(in the rows, 128 means zero)
Here are made-up things, facts about them, and rows of numbers that follow some of those facts. Name the thing behind each unnamed row.

Some facts about the things:
fleskal Θ dabrem; droklem Θ radreli; skebrabruk Θ vises; skepli Θ skeka; tiguskin Θ skupul; drobir Θ skupul
dabrem Θ vulas; seger Θ viklel; fumubon Θ stostor; luvebal Θ trubrebra; klustom Θ skupul; steplaster Θ dobrir
ditim Θ pluren; ditim Θ vulas; dipe Θ deka; klemuzir Θ dimove; fulol Θ drobir; fulol Θ stekur
fulol Θ sapil; kudasi Θ vises; dobrir Θ lodosti; dobrir Θ vises; deka Θ vakel; makistim Θ netrus
makistim Θ giko; makistim Θ luvebal; budan Θ stidru; budan Θ vakel; sevel Θ pluren; sevel Θ tabral
mivil Θ vudren; skedraples Θ tabral; radreli Θ dimove; plostus Θ trefla; gubuk Θ disal; durul Θ fleskal
durul Θ sevel; durul Θ disal; durul Θ skeka; tritabram Θ bibrum; tritabram Θ ditim; tritabram Θ sevel
tritabram Θ stostor; tada Θ vises; troklo Θ stidru; poga Θ greflek; suda Θ fibre; suda Θ padru
vulas Θ kudasi; vulas Θ lodosti; vulas Θ tabral; goflok Θ tada; dimove Θ givuple; risi Θ skebrabruk
risi Θ vakel; trubrebra Θ skuzek; trubrebra Θ sevel; greflek Θ seger; seski Θ bufer; seski Θ funamak
sibis Θ skeka; riras Θ skazus; riras Θ deka; kuzan Θ dimove; kuzan Θ deka; fibre Θ skuzek
fibre Θ kudasi; givuple Θ stekur; nafleluk Θ brazodon; nafleluk Θ bamer; nafleluk Θ vakel; tabral Θ pluren
miskir Θ ditim; stigin Θ netrus; stigin Θ padru; flaga Θ durul; flaga Θ sapil; flaga Θ noflin
vudren Θ bibrum; vudren Θ brazodon; brazodon Θ dobrir; viklum Θ tada; plufe Θ gubuk; plufe Θ skeka
bufer Θ viklel; skogus Θ vudren; skogus Θ trefla; flifus Θ skeka; netrus Θ fibre; stustuk Θ dimove
stustuk Θ pluren; broza Θ budan; broza Θ klemuzir; flasa Θ skazus; flasa Θ tiguskin; skazus Θ stekur
lidrosu Θ viklel; kosku Θ fleskal; zifel Θ sevel; zifel Θ stostor; zifel Θ mozeflu; skiflunom Θ bibrum
viklel Θ skuzek; vodi Θ vibalu; vodi Θ budan; vodi Θ mivil; fligum Θ seski; fligum Θ skeduskol
trefla Θ skupul; giko Θ stostor; droklem μ stakan; skepli μ broza; peplen μ skedraples; peplen μ skigropo
peplen μ dipe; skeka μ lugra; klevur μ stukes; klevur μ noflin; stotri μ goflok; stotri μ mozeflu
stotri μ funamak; stotri μ sapil; stotri μ skifoplim; fanos μ zodoplum; fanos μ lugra; klustom μ durul
trasker μ suda; trasker μ povim; klemuzir μ flagol; klemuzir μ plabro; klemuzir μ drobir; klemuzir μ klatrar
fulol μ drebi; fulol μ sevel; fulol μ mupludem; fulol μ gunopem; bruvik μ stekor; bruvik μ pluren
deka μ nuplor; deka μ goflok; deka μ meluk; budan μ plestak; budan μ skigropo; budan μ skifoplim
budan μ noflin; drerak μ miskir; drerak μ steplaster; drerak μ guste; drerak μ tabral; drerak μ kizir
plostus μ kelen; plostus μ tada; troklo μ nuplor; troklo μ zodoplum; bakliser μ drebi; bakliser μ goflok
bakliser μ granoton; dader μ granoton; dader μ fuli; dader μ gunopem; vakel μ suda; vakel μ skuplin
vulas μ flaste; vulas μ vodi; brubom μ plestak; brubom μ skuzisis; brubom μ gunopem; dimove μ duklun
dimove μ disal; stidru μ kudasi; stidru μ kliplas; stidru μ mivil; stidru μ skupul; stidru μ durul
stidru μ vises; sibis μ dipe; guska μ skebrabruk; guska μ povim; lova μ radreli; stinok μ flaste
stinok μ bodril; stinok μ tada; stinok μ skeduskol; stinok μ makistim; stigin μ givuple; stigin μ vodi
stigin μ motram; stigin μ kluka; boladur μ skebrurun; boladur μ stekur; boladur μ kuzan; flifus μ skuplin
degri μ breplor; degri μ skebrurun; degri μ vodi; fiplir μ vises; drokel μ nuplor; lidrosu μ nuplor
lidrosu μ granoton; modides μ tabral; modides μ mozeflu; roskiro μ mozeflu; saro μ vibalu; saro μ stakan
saro μ suflek; viklel μ zifel; viklel μ plufe; viklel μ seger; viklel μ kizuk; fligum μ bamer
fligum μ luvebal; meluk Ω b; skebrurun Ω g; stakan Ω a; fleskal Ω c; droklem Ω b
skebrabruk Ω a; skepli Ω a; bodril Ω a; kizir Ω a; skuzek Ω d; peplen Ω a
breplor Ω d; tiguskin Ω f; zodoplum Ω a; drobir Ω a; skeka Ω c; dabrem Ω b
seger Ω a; klevur Ω a; fumubon Ω a; fuli Ω c; stotri Ω d; fanos Ω c
luvebal Ω b; klustom Ω c; guste Ω e; bibrum Ω e; stekur Ω a; nuplor Ω d
steplaster Ω b; ditim Ω b; povim Ω a; trasker Ω b; dipe Ω e; bamer Ω c
klemuzir Ω b; fulol Ω d; kudasi Ω d; dobrir Ω a; bruvik Ω a; deka Ω a
mupludem Ω g; makistim Ω a; granoton Ω e; suflek Ω a; stostor Ω d; budan Ω b
drebi Ω a; sevel Ω a; mivil Ω e; stukes Ω a; kliplas Ω a; klatrar Ω a
skedraples Ω a; radreli Ω c; kluka Ω a; drerak Ω b; disal Ω c; pluren Ω f
skupul Ω a; plostus Ω a; gunopem Ω a; gubuk Ω b; durul Ω a; tritabram Ω f
greklar Ω g; tada Ω a; troklo Ω e; bakliser Ω b; sapil Ω c; poga Ω d
suda Ω f; kizuk Ω a; lodosti Ω a; dader Ω f; vakel Ω b; motram Ω b
flagol Ω a; vulas Ω a; brubom Ω a; goflok Ω a; dimove Ω f; risi Ω a
trubrebra Ω b; skigropo Ω d; plestak Ω c; noflin Ω d; greflek Ω a; seski Ω c
stidru Ω a; sibis Ω a; riras Ω a; guska Ω a; padru Ω a; kuzan Ω b
fibre Ω a; lova Ω a; givuple Ω f; nafleluk Ω c; stinok Ω a; tabral Ω b
miskir Ω f; stigin Ω a; flaga Ω b; vudren Ω e; boladur Ω b; brazodon Ω c
viklum Ω b; plufe Ω b; bufer Ω a; skogus Ω a; flifus Ω b; netrus Ω e
stustuk Ω b; funamak Ω a; skuplin Ω d; broza Ω a; skeduskol Ω a; mozeflu Ω b
skifoplim Ω b; skuzisis Ω d; degri Ω f; fiplir Ω d; drokel Ω b; duklun Ω b
vibalu Ω a; flasa Ω e; stekor Ω a; skazus Ω b; lidrosu Ω a; modides Ω f
roskiro Ω f; kelen Ω b; saro Ω d; kosku Ω c; zifel Ω b; vises Ω a
skiflunom Ω a; viklel Ω b; vodi Ω a; fligum Ω c; trefla Ω c; giko Ω d
plabro Ω a; lugra Ω a; flaste Ω a

Some rows with their names:
[140 110 145 148 155 116 142 115 124 116 156 137 137 121 149 116 120 142
  92 152 128 148  96 105 153 138 134 107 131 144 139 110 118 155 129 111
 113 140 172 152 129 104 133 125 125 133] -> stustuk
[142  97 154 121 157 117 150 126 133 106 143 147 102 144 140 137 131 170
  76 144 138 141 109 119 131 149 149 100 119 135 130 142 138 143 120 139
  91 139 157 118 112 110 132 155 135 133] -> makistim
[124 119 127 130 155 138 152 111 109 129 154 112 117 125 141 127 105 152
 101 122 125 137 128 112 136 144 128 122 153 130 148 134 128 170 114 104
 135 138 163 140 125 125 136 137 140 127] -> kelen
[129 100 125 151 144 122 125  98 116 129 161 112 105 102  99  95 134 141
  82 115 145 147 119 148 142 145 128 103 154 141 163 119 123 186 106  91
  94 117 157 169 154 133 107 136 164 121] -> bibrum
[ 71 146 101  96 155 106 122 136  92 122 113 110 141 162 121  97 132 135
 115 117  93 105 155 152 105 103 139 113 121  99 133 155 109 147 110 158
 124 119 127 101 112 120 108 153 108 122] -> bruvik
[ 75 119  92  95 152 102 125 146  54 117 127  66 199 164 133 100 129 110
  99  57  95  89 108 121  56  73 142 120  93  83 186 131  93 147  90 118
 187 154 126 138 169  83  83 143 132 128] -> trasker
[137 102 147 130 143 135 161 125 134 111 146 120  94 142 128 146 134 172
  84 129 126 135 110 129 120 162 169 101 133 128 145 159 135 147 118 139
  85 136 151 127 126 113 123 159 137 137] -> seger
[127 131 118 148 127 153 139 112  97 134 182 123 132 123 144 123  94 117
  89 116 130 134 110  89 162 136 122 110 169 110 149 132 114 175 113  61
 163 138 185 156 110 146 136 131 129 141] -> fuli
[ 48 170 102 113 142 126  99 126 115 140 131  86 159 106 135  84 134 128
 139 134  93 111 151 169 146  91 147 105 134  65 102 142  90 132 127 115
 155  96 140 132  95 123 131 177 100 142] -> bakliser
[128 113 146 120 167 121 164 113 123 120 146 121 103 139 124 133 107 166
 105 131 126 134 133 119 117 143 131 119 140 132 147 144 133 161 124 138
 102 129 152 119 127 138 134 148 145 139] -> stukes
[131 104 139 119 136 144 134 111 112 120 144 128 115 124 145 109 126 143
  91 145 135 133 106 116 135 156 130 112 144 132 152 126 133 152 125 107
 132 136 179 149 118 115 134 138 158 135] -> viklum
[124 133 143 169 160 122 133  86 133 124 130 103 135 101 155 108 104 139
 117 137  90 148 126 111 152 167 136 141 157 154 145  90 111 173 109 102
 133 148 181 153 150  81 116 113 129 122] -> givuple
[126 129 118 186 133 149 155 111 110 130 187 114 162 118 119 114 101 118
 105 125 114 135  96  91 167 135 132 108 166 123 154 117  86 179 137  71
 138 124 184 170 138 144 139 109 111 136] -> sapil
[ 37 181 120 103 130  99  85 124 143 156 176  62 127  71 155 112 131 116
 148 163 102 119 127 185 123  73 126 132 131  26  94 143  79 126 130 103
 180  82  98 165  84  91  89 218 113 194] -> drokel
[ 74 163  84 129 138  99 109 135  93 127 120 113 172 138 134  75 130 115
 127 135  87 113 136 127 132 107 140 124 129 111 146 129  91 153 118 133
 131 129 149 138 122  98 107 129  91 120] -> klemuzir
[ 58 154  78 150 121 129 122 135  36 145 180  96 160 143 121  77 125  79
  72 121  91  96 135 131 166  87  95 109 152  76 113 147  87 184 110  99
 180 115 132 160 104 112  80  97  91 105] -> skeka
[ 47 184 103  90 125  66  32 116 148 151 154  97 102  69 141  82 148  99
 139 149 135 132 136 195 124  69 120 136 125  54 123 128  83 144 102  87
 149  92 112 170 100 106  70 222 135 192] -> troklo
[138 133 128 152 131 145 118  94 111 126 174 126 120 128 121 120 100 104
  67  89 137 136 119 103 168 136 129 116 165 109 134 119  98 190  89  48
 158 147 184 138 131 157 116 131 140 146] -> greklar
[128 100 151 144 167 137 158 112 100 126 173 111 126 118 138 112 109 151
  83 140 129 139 118 116 154 131 103 104 141 127 132 125 125 163 130 106
 130 124 161 151 129 116 139 116 139 121] -> gubuk

Name these rows:
No name comes twice in this set of rows, the named rows included.
[122  94 145 130 144 134 157 110 113 117 155 118  92 141 103 118 139 156
  91 154 129 126 102 140 117 168 117 111 140 135 155 140 131 160 142 148
 102 110 151 147 130 126 119 135 165 136] : lodosti
[ 72 165  83 124 139  93 107 143  86 125 115 130 175 147 144  75 126 117
 114 137  91 112 142 120 132 105 142 122 122 114 140 131  96 154 112 133
 134 132 151 130 113  88 108 125  82 109] : droklem
[132  98 155 149 160 121 167 117 121 114 164 120 104 136 112 123 133 165
  79 158 122 139 107 132 141 151 125 106 130 136 135 137 124 156 138 147
  86 114 147 141 130 119 124 130 140 133] : sevel
[ 68 147  99 110 150 136 118 135  88 126 112  95 188 136 126  80 131 130
 122 104  90 102 149 147 131  97 153  99 129  91 134 136 101 138 113 118
 150 113 157 116 116 125 140 144 103 109] : drerak
[141  80 163 126 147 137 131 111 102 103 122  72 145 120 164 134 130 135
  64  75 113 122  81 111  91 155 160 115 111 118 170  97 127 149  85  76
 175 180 172 153 171  55 105 144 171 135] : suda
[125 105 145 135 154 142 166 119 136 115 144 106 105 137 115 141 131 180
 102 119 120 133 121 139 117 159 166  99 140 121 145 159 128 149 130 133
  94 118 156 122 130 134 132 163 140 136] : funamak
[135  99 161 131 177 128 150 116 105 122 167 121 133 121 149 115 103 150
  79 141 131 145 120 110 165 121 102 106 132 130 125 115 129 160 119 107
 134 139 160 145 121 113 143 121 136 125] : plufe
[127 130 144 164 160 126 140  89 142 125 126  93 139  99 157 118  98 138
 121 122  93 146 128 113 140 170 148 140 158 145 151  91 109 172 110  96
 144 149 180 146 151  88 127 130 132 125] : tiguskin
[144 125 120 156 161  88 116 109 158 120 143 144 128 102 134 107 110 138
 118 109 143 164 124 113 150 124 156 118 138 161 172 108 108 178  95  82
  76 147 172 146 153 124 118 149 131 136] : flasa
[ 62 164 102 152 145 108 105 112  99 128 104  87 175 114 136  69 131 115
 126 126  58 109 147 148 143 129 143 129 141 114 133 102  83 162 104 126
 151 126 154 149 140  68  93 119  99 104] : dimove
[130  92 148 109 173 116 171 123 110 111 147  97 130 154 121 145 112 158
 104  97 123 125 108 114  71 129 132 125 118 126 178 136 126 156 115 134
 125 142 138 126 163 121 117 151 164 143] : povim
[136  97 167 145 160 122 121 124 140 114 123 109  92  94 161 127 133 163
 101 103 118 131 136 153 128 156 155  89 143 148 169 124 151 160  88  96
  93 137 161 139 132  88 131 154 148 119] : poga
[130 128 133  96 153 104 128 117 111 118 130 172  82 158 146 108 114 152
  98 172 138 139 136 112 133 163 105 134 141 160 139 138 153 161 121 155
  94 142 165 110  94 126 123 130 144 130] : vodi

Now the same things, written a new way:
Some rows with their names:
[126 125 156 121 136 137 137  92 155 105  95 118  95 110 164  99 141 153
 133 132 124 116 154  92 123 158 103] -> stostor
[104 138 157 114 102 155 121 149 128 125 116  90 101 121 127  84 150 122
 146 133 132 106 107  61 104 113 151] -> zifel
[128  92 100 141 137 139 130 166 132  95 149 124 161 140 140 185 143 152
 145  66 167 125 149 130 172 156 143] -> sevel
[ 79 138 165 118 164 144 140 119 159  95  86 104 123 155 114 162 152 139
 132 117 111 115 101 111 118 133 111] -> tritabram
[117 138 157  80 134 170 158  81 142 117 147  93  64  94 146 118 151 176
 104 123 127 126 148 134  83 128 154] -> breplor
[101 125 105 145 116 178 150  51 174  61 137  95 143 116 126 135 133 156
 144  73  55  88 113 197 105 195 142] -> stinok
[117 135 142 110  95 167 128 119 111 122 117  97  95 118 134  87 135 126
 146 130 126 106 115  64 122 124 145] -> luvebal
[101 112  91 182 135 133 119 118 161  75 118 115 185 130 139 146 131 131
 156  69  95 122 135 141 152 193 127] -> peplen
[120 114 155 121 143 121 115 156 133 127 130 109 105 109 162 144 145 156
 121 109 170 158 179  77 137 141 139] -> skigropo
[102 110 130 187  96 127  90 137 132 114 117  48 162 112 194 107 138 112
 142  81  55 154 144  72 155 202 159] -> budan
[108 130 142 133 103 151 121 125 137 115 113  83  95 125 146  73 149 123
 136 113 118 103 121  79 118 147 153] -> dabrem
[122 136 147 138 145 130 135 144 130  94 128  99 120 132 133 127 138 168
 134 126 122 124 113  94 104 114 134] -> radreli
[126 146 153 142 141 141 136 146 170  73 119 134 173 125 112 117 112 157
 137 108 167  80 112 114 117 109 115] -> skebrabruk
[122 139 128 143 142 133 140 142 148  80 125 134 149 134 113 136 111 156
 147 111 160  97 117 125 119 108 127] -> plabro
[115 125 110 135 137 159 141 109 151  80 123 139 152 132 109 143 120 146
 158  99 137  96 107 135 143 150 120] -> fibre
[133 135 113 115 137 170 172 110 126  69 155 122 127 130 140 148 112 187
 142  91 128  89 147 166  96 115 142] -> stekur
[129 111  66 189 171 122 101 122 128  99 173 125 163 166 143 148  81 144
 125  50 183 161 182 123 189 133 161] -> funamak
[125 107 145 131 151 122 117 147 131 127 128 107 107 113 168 149 149 150
 119 106 159 170 179  83 145 152 137] -> skuzisis
[ 97 127 148 123 114 139 115 165 142 128 123  76  69 133 123  62 170 113
 126 113 143  93 126  70  97 108 167] -> plufe

Which thing is each row?
No name comes twice in this set of rows, the named rows included.
[109 117 135 134 111 146 118 132 140 118 114  74  71 137 143  65 158 111
 133 100 123  96 132  81 104 139 163] : gubuk
[119 137 144  88 132 178 165 101 127  97 159 111  88 110 141 134 137 167
 120  95 143  90 131 150  95 110 162] : skebrurun
[150 144 152 140 139 137 146 123 131  88 121 103 129 136 151 106 123 181
 139 126 129  98 129  95 128 121 114] : bamer
[ 89 125 141 129 108 142 115 142 135 115 117  82  93 124 139  84 154 114
 138 123 102 116 121  71 100 137 166] : flaga
[ 94 139 152 158 140 120 122  79 179  95  78 108 120 108 144  84 143 128
 142 143  77 128 125 100 103 182 112] : saro
[ 94 142 123 184 140 124 129 103 182  64  93 127 181 129 113 102 116 133
 165 102 105  86 117 125 102 154 102] : guska
[ 70 141 150 113 145 185 157  36 169  82 108  71 112 138 136 145 144 153
 130  83  42 103 110 158  99 172 125] : degri
[128 130 124 148 137 140 139 130 164  76 129 125 165 134 118 138 125 158
 149 102 142  89 112 133 135 154 127] : dobrir
[115 147 156 116 172 146 162 102 137  92  82 113 121 170 138 140 130 157
 131 113 139  98 130 103 130 109  90] : pluren
[114 108 163 175 152  92 104 127 162  96 115 100 145  83 173 142 151 137
 102 115 104 173 142 113 136 213 160] : troklo
[119 135 122 141 152 130 154 155 126  72 122 144 145 136 122 140 121 164
 159 125 136 106 133 119  98  94 127] : drobir
[ 96 150 163  84 163 172 173 101 128  90 130  86  98 144 141 165 145 185
 116  94  94 108 121 141  82 105 136] : givuple
[117 104 125 136 141 128 127 152 114 114 139 117 139 134 161 167 141 142
 129  82 155 139 161 103 162 153 152] : mupludem

